Each row is followed by its group and then its class within the group.
[-0.79  1.57 -2.06  0.79  1.65 -2.71 -4.64  0.37 -0.11  0.94 -0.21  0.37
  1.32 -1.14 -0.41  0.70  0.42 -0.13  0.63 -0.89  0.29  0.00 -0.88 -2.38
  0.50 -0.80  0.01]
Q/Lav
[-0.77  2.12 -3.51  0.71  1.37 -2.29 -5.08 -0.01 -1.86  0.99 -0.11  0.50
  1.30 -0.90 -1.74  0.55 -0.15  0.32  0.09 -1.25  1.36 -0.12 -1.50 -1.77
  0.87 -1.03  0.51]
B/Tuk
[-0.65  0.67  0.22 -1.55  0.50 -0.89 -0.63  0.89 -1.58 -0.10  0.92  0.53
  1.72  1.52  0.58  2.87 -0.13  0.34 -3.09  1.00 -1.59  0.02 -1.98 -1.25
  0.18  0.30  2.06]
X/fitan
[-0.49  1.54 -4.04 -1.94  1.31 -2.05 -1.98  1.54 -2.78  1.16  0.84  0.93
  2.73  0.75 -2.35  2.09  2.33 -0.32 -1.51  0.22  0.04  0.14 -4.35 -2.01
  1.11 -4.59  1.91]
R/mog
[-0.75  1.86 -1.84  0.13  1.84 -1.90 -3.54  1.64 -1.86  0.65  0.11  0.27
  2.24 -1.00 -0.59  1.71  0.33 -0.27  0.86 -0.92 -0.09  0.30 -2.33 -2.19
  0.49 -0.62  0.05]
Q/Mezu
[-0.38  1.38 -1.64  0.89  1.18 -1.79 -1.37  1.30 -1.10  0.60  0.58  0.28
  1.38 -0.61  0.69  1.00  0.65  0.01  0.47 -0.61  0.04  0.30 -1.44 -1.45
 -0.03 -1.10  0.75]
Q/Sobel
[ 0.15  0.12 -0.95 -0.92  1.10 -1.33 -1.56  1.10 -1.68  0.35  1.53  0.44
  3.15  1.10  0.45  2.07  0.11 -0.13 -1.99  0.48 -1.91  0.75 -3.49 -2.50
  0.27 -0.26  1.33]
X/gipe
[-0.88  2.70 -4.50  0.48  1.83 -2.96 -4.79  0.28 -1.86  1.08  0.18  0.45
  1.46 -1.17 -1.48  0.54  1.16  0.09  0.07 -1.34  1.11 -0.08 -2.29 -2.02
  1.33 -1.77  0.26]
B/Zop
[-0.69  2.27 -0.69  1.14  1.42 -2.85 -3.58  1.73 -0.43  0.25  0.12  0.36
  1.33 -0.51  0.37  2.64 -0.09  0.27  0.43 -0.14  0.26  0.37 -0.54 -1.25
  0.33  1.34  0.66]
Q/Mezu
[-0.20  1.30 -2.86 -1.54  0.48 -1.20 -0.24  0.45 -1.05  1.04  0.86  0.91
  2.68  0.30 -2.33  0.99  1.30 -0.60 -0.80  0.53  0.29  0.01 -2.44  0.18
  0.84 -3.67  1.38]
R/Piti
[-0.70  2.31 -2.11  0.79  2.14 -3.70 -5.86 -0.01 -1.68  1.00  0.04  0.33
  1.12 -1.31 -0.88  1.23  0.25 -0.20  0.07 -0.68 -0.68 -0.16 -1.27 -3.24
  0.65 -0.24  0.33]
Q/Lav
[ 0.08 -0.01 -0.63 -0.90  0.34 -0.45 -1.37  0.37 -1.76 -0.43  1.72  0.47
  1.97  1.36  0.91  1.70 -0.42 -0.11 -3.09  0.46 -0.11  0.20 -1.81  0.60
 -1.21  1.30  1.51]
X/sizof
[-0.61  2.86 -2.02 -0.50  0.35 -2.50 -3.38  0.72 -1.52  1.21 -0.46  0.38
 -0.22  0.23 -1.42  1.41  1.35 -0.04 -1.11  0.12 -0.90  0.18 -0.50 -2.34
  1.27 -2.15  0.18]
B/kivi
[-0.63  2.23 -3.35  0.55  1.22 -3.05 -6.92 -1.03 -1.73  0.71 -0.12  0.06
  0.15 -1.19 -2.03 -0.27  0.27  0.28 -0.23 -0.98  1.44 -0.43 -0.19 -1.29
  1.42  0.62 -0.57]
B/Tuk
[-0.52  2.00 -1.37  0.58  1.40 -2.71 -3.98  1.12 -0.67  0.57  0.05  0.51
  1.61 -0.78 -1.34  1.90  0.16  0.11  0.23 -0.28  0.08  0.35 -0.92 -1.63
  0.58  0.04  1.08]
Q/Lav
[ 0.08  1.38 -0.92 -1.65  1.16 -2.13 -2.15  1.06 -2.41  0.72  1.47  0.86
  3.08  1.17 -1.52  2.55  0.13 -0.35 -2.84  0.57 -2.33  0.10 -3.49 -2.58
  0.51 -1.07  1.82]
X/fitan
